Look-ups in named tables: a row name and a column name give one cell, copied from the table.

Table butalad
        kof   fof  mevavub  luso  mikegud  dutaku  defi
gegig  -215    24      182   367      249     -21  -196
ripuf  -202     5      183   367      260     -44  -226
naf     -55   107       71   236      166      47   -26
los     755   367     -210  -539      378     185   562
rap     297   686      481   227      750    -545   -94
zam    -177    55      145   325      191      -9   -91
zuno   -156  -367     -170    84     -436     585   200

naf, mevavub => 71
los, dutaku => 185
zam, mevavub => 145
zam, mikegud => 191
gegig, kof => -215
zuno, mikegud => -436
zuno, luso => 84
zam, kof => -177
zuno, fof => -367
los, mikegud => 378
naf, luso => 236
zuno, defi => 200
los, luso => -539
rap, defi => -94
gegig, dutaku => -21
gegig, defi => -196
rap, dutaku => -545
los, kof => 755
los, defi => 562
Row with the largest mikegud: rap

gof:
	buzevi	pive	gab	kune	sasukoz
leke	62	78	33	29	206
dafotak	61	15	32	54	110
gor	128	71	32	85	158
palan	44	104	61	83	126
vuke	62	57	30	121	82
bosofi	92	59	19	119	123
giv	64	116	55	38	89
velepo	54	26	64	46	88
liku	108	68	8	60	78
nop	76	93	90	53	66
natusig	50	102	49	109	94
mut	63	37	57	43	81
zapaf	134	50	55	66	69
safut	67	2	44	30	51

sasukoz of leke = 206
buzevi of vuke = 62
kune of bosofi = 119
sasukoz of safut = 51
gab of vuke = 30
sasukoz of giv = 89
sasukoz of dafotak = 110
buzevi of natusig = 50
sasukoz of velepo = 88
pive of palan = 104
sasukoz of bosofi = 123
Row with the largest gab: nop

Table pofuga
       lede  kifa  kef  lezula  nuf  nadakon  divag  moz
mabog   187    45   51      43   62      190    200   53
zegof   107   157  151     148  131       95    107  155
kur      97   150  154     153  130       91    101  162
mogaf   118   130  135     130  118      112    125  135
sunam    19   198  212     218  233       39     21  206
dapun   208    47   40      30   51      199    209   30
nov     114   152  142     149  125       99    111  142
nid     194    52   57      60   59      195    180   61
ferok    72   169  184     178  154       67     78  179
bar      92   168  169     167  146       75     84  177

kef of sunam is 212
kifa of ferok is 169
lede of mabog is 187
lezula of dapun is 30
lede of dapun is 208
nuf of sunam is 233
lede of zegof is 107
nuf of kur is 130
divag of zegof is 107
lezula of mabog is 43
kifa of nid is 52
kef of kur is 154
moz of nid is 61
nuf of mogaf is 118
divag of nid is 180

muzop
|  | vilaz | nefu | feg | nibis | neku | bosoto | miv |
|---|---|---|---|---|---|---|---|
| bizefab | 1.18 | 12.10 | 58.36 | -52.25 | 3.46 | 3.78 | -5.80 |
| sug | 1.18 | 14.38 | 58.36 | -49.70 | -76.77 | -46.44 | -6.76 |
| mirurof | -76.49 | 34.20 | -33.87 | -67.52 | -15.73 | 3.78 | -34.63 |
| zes | 1.18 | 12.10 | 61.15 | -51.23 | 3.46 | -44.51 | -6.76 |
| zedul | 3.77 | 41.06 | 36.00 | -59.89 | 3.46 | -71.55 | -37.52 |
| revefep | 3.77 | 33.44 | -33.87 | -64.98 | -13.98 | 3.78 | -35.59 |
| mitasa | -76.49 | 33.44 | 2.46 | -68.54 | -13.98 | 1.85 | -34.63 |
| dovefo | -73.90 | 33.44 | -33.87 | -67.01 | 3.46 | 1.85 | -34.63 |

bizefab, feg -> 58.36
mitasa, vilaz -> -76.49
zes, neku -> 3.46
sug, miv -> -6.76
sug, feg -> 58.36
mitasa, nibis -> -68.54
mirurof, neku -> -15.73
mitasa, miv -> -34.63
mirurof, vilaz -> -76.49
mirurof, nibis -> -67.52
zes, nefu -> 12.10
sug, bosoto -> -46.44
zedul, miv -> -37.52
zedul, neku -> 3.46
revefep, vilaz -> 3.77
mitasa, nefu -> 33.44

zigad =
         sus  finav  sirodi
dob       33     42      28
losa      44     42      31
ropim     81     84      92
nilekis   53     31      71
pudo      46     28      41
gep       20     27      24
zovuzo    39     46      62
raro      26     26      21
fese      92     93      92

fese, finav -> 93
zovuzo, sirodi -> 62
losa, finav -> 42
dob, sirodi -> 28
ropim, finav -> 84
fese, sus -> 92
dob, finav -> 42
losa, sus -> 44
raro, finav -> 26
pudo, sirodi -> 41
dob, sus -> 33
gep, sus -> 20
gep, sirodi -> 24

manib
          doba  zenater   tufi  fegatu
feru     31181    23845  17521   73920
vivi     68347    54388  64273   64555
fikaseb  74159    78781  82616   76633
lik      83999    70250  77812   79623

vivi, fegatu => 64555
fikaseb, doba => 74159
vivi, doba => 68347
feru, tufi => 17521
vivi, zenater => 54388
feru, doba => 31181
fikaseb, fegatu => 76633
fikaseb, tufi => 82616
lik, tufi => 77812
lik, zenater => 70250
lik, fegatu => 79623
feru, fegatu => 73920
lik, doba => 83999
vivi, tufi => 64273
fikaseb, zenater => 78781
feru, zenater => 23845

Table zok
	bazog	malodib	dafotu	zusane	vodup	par
nilo	70.2	-57.4	-17.9	36.5	-15.7	48.6
guz	-36.0	3.3	-16.9	14.6	55.1	10.1
rika	8.4	44.1	12.5	31.9	-40.0	49.1
zufovop	-54.6	-30.6	-28.0	-17.6	83.7	5.2
fif	33.8	54.5	6.0	46.8	-44.2	50.0
foguzup	-40.4	-70.7	15.6	-13.0	40.4	54.4
vuta	5.4	29.0	-22.2	3.4	26.5	30.2

foguzup, dafotu -> 15.6
vuta, bazog -> 5.4
fif, bazog -> 33.8
guz, zusane -> 14.6
fif, dafotu -> 6.0
nilo, malodib -> -57.4
guz, par -> 10.1
vuta, vodup -> 26.5
foguzup, malodib -> -70.7
zufovop, malodib -> -30.6
nilo, dafotu -> -17.9
rika, dafotu -> 12.5
zufovop, zusane -> -17.6
zufovop, dafotu -> -28.0
guz, malodib -> 3.3
foguzup, zusane -> -13.0
fif, malodib -> 54.5
zufovop, bazog -> -54.6
foguzup, par -> 54.4
Which row has the largest dafotu? foguzup

